[[ 20  37  29 -11  33]
 [-11  59 -58  -1  13]] => -1

[[-21  29 -18  16  24   1 -10]
 [ 36  33 -64 -22 -10  22 -19]
 [  0   0   0   0   0   0   0]] => 22

[[-44   4 -18 -15 -49]
 [ 39 -57  -4 -54  38]] => -54

[[ 16  22  53  56  21 -28]
 [-25 -15  -7 -27  41  21]
 [-44  -3  29 -38 -33 -49]] => 41

[[ 32  -4  -6  -1 -10]
 [-33   2   5   6  13]
 [-24 -24  54   4  73]] => 6

[[ 41 -15  57  58]
 [ 42 -17  57  53]] => 57

[[ -2  17 -38 -65  21]
 [ 11   1   1 -16  16]
 [  6  24 -46  15  33]] => -16
---
array([[-0.096, -0.174,  0.033,  0.079, -0.085],
       [-0.015, -0.232,  0.122,  0.094, -0.210],
       [-0.184,  0.077, -0.190, -0.102,  0.130]])	0.077

array([ 1.8,  0.8, -0.9, -1.6])	0.8

array([[  63.9,  -93.6,  -58.6,  -50.6,  134.5],
       [-163.2,   -7.9,   30.4, -176.7,  184.6],
       [ -16.0, -141.6,   12.6,  -70.8,  -87.6]])	-141.6

array([-1.4,  0.4, -1.6, -0.6,  1.5, -1.1, -1.5])	0.4

array([[-0.07,  0.17,  0.17, -0.03,  0.13],
       [ 0.07,  0.08, -0.14, -0.11,  0.20]])	0.08

array([-1.89, -1.81,  1.70, -0.70, -1.41, -1.69, -1.22])	-1.81

array([[ 0.207,  0.207,  0.015, -0.157],
       [-0.102, -0.102,  0.016,  0.058],
       [-0.052, -0.052, -0.004,  0.055]])	-0.052

array([-147.734,    1.606,  -83.525,   81.248,  190.656, -178.014,
        199.191])	1.606
---
[-65 -22 -11  14  -4 -15] => -4

[[-29 -20  42  39   8   8]
 [ 66  51 -34 -43 -24   4]] => -24

[[ 49 -47  39 -20   1  43]
 [  6 -31  47 -54  39  48]] => 39

[-55  18 -58   8] => -58

[[-13  34  23 -28  47  55]
 [ 26 -52   2  -8 -46  60]] => -46

[[ 10  32  20 -22  71 -61   1]
 [ -1 -10 -37  72  -5 -19   8]
 [ -4 -30  51 -21 -47 -15   7]] => -15
---
(-14, -63, -20, 42) value -20
((-6, 20, -74, -66, -19), (1, 29, -51, -64, 2)) value -51
((57, -12, -38, -22), (-17, 27, 38, 20)) value 38
((1, -5, 17, -17), (-4, -6, 4, -38), (0, -58, -28, -12)) value -28
((-42, 11, 10, 51, -34), (2, 31, 57, -40, -9)) value 57
(23, 50, -40, -7, 7, -61, 31) value -40
((-10, 28, 0, -3, 27, -26, 22), (5, 46, 62, 11, 32, -4, 0)) value 62
---
Input:
  4  -10   32  -25  -44  -50
  1    2  -43   47  -68   50
  4   -9   16   -7  -71  -32
 -5   11  -29   20   67   48
 -5   11  -26   16   70   45
 -1    0   31  -35   57  -35
Output: -1

Input:
 62  -62   62  -63  -61  -61   61  -61  -64  -66   66   65
 71  -71   71  -71  -71  -70   70  -70  -73  -74   74   73
-60   60  -61   61   59   58  -59   59   62   65  -63  -63
-65   65  -66   66   64   64  -64   64   67   69  -68  -68
 67  -66   67  -67  -66  -66   66  -66  -69  -70   70   69
-66   66  -66   67   65   65  -65   65   68   70  -69  -69
-70   70  -71   70   70   70  -70   69   73   73  -73  -73
Output: -70

Input:
 28    6   -4   -7  -15  -17  -10  -12  -10  -18  -17  -17  -13  -27  -16
  8   27   10   -6  -15  -16  -48  -36  -36   -6  -31  -10  -33   70  -20
-27   -6    5    8   15   17   11   11   10   18   17   16   12   25   16
 28    3   -5   -7  -13  -15   -8   -9   -8  -17  -14  -15  -10  -39  -14
 28    6   -3   -6  -15  -16   -9  -11   -8  -18  -16  -16  -12  -34  -15
-28   -6    4    6   14   17    8   10    8   18   16   16   11   35   15
 28    5   -4   -7  -14  -16   -9  -10   -8  -18  -16  -16  -11  -35  -15
 27    7   -3   -7  -15  -17  -10  -11   -9  -19  -17  -17  -12  -28  -16
-10  -30  -10    7   18   18   51   39   39    7   34   11   35  -74   22
-27   -7    4    7   15   17   11   12   10   18   17   16   13   23   16
Output: -27

Input:
-42    2   26  -64  -72  -61   -2  -70    3   72   32
 21   24   29   37   -9   -6    6   64   30  -50  -31
-18   -4  -66   71  -68    5   19   61   -6  -28   23
 38   20   15  -53  -44   10   43  -73  -34   -5  -10
 10   41  -53  -21    3   62   26    5   11   44   65
 33  -64   -3   15    1  -29   37   30  -75   61  -13
 61   74   60  -34  -53  -11  -74   18   75  -47  -40
Output: 61

Input:
 0   0   0   0   0   0   2   6  16  38  56  63
 5  12  31  51  62  65  66  67  68  67  67  68
 0   0   0   1  -1   1   0   2   1   7  20  39
 0   1   1   2   9  24  46  59  65  67  66  68
 0   0   0   0   0   2   6  20  42  59  64  65
Output: 0
